[ 11.5 -58.3   3.7  -6.7   5.5   0.4 -14.6] ==> -6.7
[ 20.7  24.8   9.6  61.4 -23.9  29.1  15.9] ==> 61.4
[ 11.7   7.0  54.7  66.5  65.2 -46.5  43.6] ==> 66.5
[  3.6 -76.4   1.0 -12.8   6.3   9.9  45.8] ==> -12.8
[-16.2 -12.9 -26.1  30.8 -60.7  -2.0 -48.0] ==> 30.8
[-74.6  46.8  45.2  43.3  36.3 -30.4 -52.2] ==> 43.3
[  0.6  69.0 -47.7  44.0  -4.7 -72.5 -23.0] ==> 44.0
---
Q:
[[-45.6 -13.2  19.4 -28.0   7.6]
 [-31.5  18.8 -61.7  20.0 -50.9]]
A: -28.0

Q: [ 26.8  34.9  20.5  37.7  62.6  23.0 -41.7]
A: 23.0

Q:
[[ -0.5  22.4  26.1 -41.9 -36.6]
 [  3.3  20.4  15.3 -42.1 -27.6]
 [ 13.2 -60.7  53.2  61.1  48.7]]
A: -41.9

Q: [ -9.9  -3.0 -36.4 -39.3  63.0 -33.6   2.4]
A: -33.6

Q:
[[ 34.4  28.6 -63.6 -31.4  -9.4  -1.4]
 [-37.9 -28.1  -0.2  22.3 -37.4 -63.3]]
A: -9.4

Q:
[[ -8.0 -69.0 -45.6  72.4 -36.4 -28.8]
 [ 18.1  -2.9 -31.0 -59.5  64.1 -49.2]
 [-50.0  32.5  38.5  58.1  -3.2 -40.5]]
A: -36.4
---
[[-12.7 -25.3  38.6  12.9]
 [-22.7 -28.3 -42.4 -70.8]
 [  7.2  -0.5   1.8   5.3]]: -25.3

[[ 48.2  44.1  29.0 -37.6  62.2  -9.7  -0.3]
 [-23.2  -9.3  35.7 -22.6 -17.3 -30.0  15.3]
 [ 23.0  21.4  48.3 -56.1  39.3  -3.8 -20.6]]: 62.2

[[40.0 13.8  5.2 11.9 11.5 17.4  7.7]
 [ 9.9 24.5 29.3 10.8 12.3 13.4 21.3]
 [75.3 12.6  2.7 10.1 10.6 22.8  6.4]]: 11.5

[[ 41.9  12.5   3.6   9.7 -12.3  39.7]
 [-32.1 -19.0   0.2 -13.9  -2.1 -27.9]
 [-81.4 -39.5   2.3 -29.8   3.7 -66.2]]: 9.7

[[ 27.6  22.3 -45.4  10.1  24.4 -36.9]
 [ 14.5  33.0 -64.0  18.5  13.9 -41.5]
 [ 36.2   4.3 -39.7 -18.5  32.1 -38.6]]: 10.1

[[ 71.6  -2.3  43.8 -32.8]
 [ 65.4  44.0 -26.6  47.2]
 [ 36.0  19.3 -18.0 -25.0]]: -2.3

[[ 44.4 -56.3  56.3   6.9 -54.2]
 [-32.0  32.8 -36.1  61.6 -17.4]
 [-26.9  37.2 -41.6  31.7   1.0]]: 56.3
---
((0.144, 0.107, 0.149, 0.067, -0.016, 0.028, -0.028), (0.159, -0.026, 0.142, 0.012, -0.064, -0.033, -0.129), (0.065, 0.024, 0.020, 0.074, -0.016, -0.025, -0.093)) gives -0.093
(-141.760, -16.900, -113.373, 134.034) gives 134.034
(8.46, 5.44, 15.79, -9.83, 1.50) gives 1.50
(-0.06, -0.35, 1.49, 0.54, -1.70, -0.16) gives -0.16
((0.162, 0.052, -0.193, -0.002, 0.003, 0.018), (0.082, -0.052, -0.086, -0.025, -0.045, 0.100), (0.152, -0.003, -0.186, -0.096, -0.035, 0.061)) gives 0.061
(-0.40, 1.60, -1.12, -1.04, 0.59, -0.35) gives -0.35
(-11.8, -2.4, -3.9, -5.0, 12.3) gives 12.3
---
[-0.07  0.02 -0.14  0.17  0.13 -0.05 -0.06] out -0.07, -0.06

[[-0.191 -0.113  0.151 -0.103]
 [ 0.118  0.107 -0.092 -0.007]] out -0.191, -0.007

[[-0.03 -0.03  0.00  0.13 -0.09 -0.01 -0.02]
 [ 0.05 -0.03 -0.05 -0.18 -0.11 -0.03 -0.02]] out -0.03, -0.02

[ 127.65  121.74   95.41   89.87 -117.31] out 127.65, -117.31

[-0.08 -0.11  0.12 -0.08 -0.09 -0.20 -0.11] out -0.08, -0.11

[[ -71.44  -41.53 -179.19   -1.17 -148.90]
 [ -56.52   -0.99  120.25  -25.27   76.91]] out -71.44, 76.91
---
[[ 30  19 -16 -38 -13 -44  -7]
 [ 22  28 -38 -23  14 -37 -17]
 [-12 -36  33 -26 -49  -6  -7]] >> 30, -7

[7404 8813 1779 8026 8089 5295 9812] >> 7404, 9812

[[670 396 691 394 393]
 [452 674 287 278  83]
 [789 448 775 501 453]] >> 670, 453

[183 457 973 370  61 174 706] >> 183, 706

[ 36 678 534 618 842] >> 36, 842

[[-31   1  13 -12 -25]
 [  3   2 -23  29  -4]] >> -31, -4

[90 27 31 83 22 80] >> 90, 80

[ 27 -13 -12 -18 -30 -10] >> 27, -10

[499 910 854 141 943 677] >> 499, 677

[[27 23 32 16 40 20 22]
 [77 50 44 52 39 44 59]
 [42 12 19 29 62 44 36]] >> 27, 36
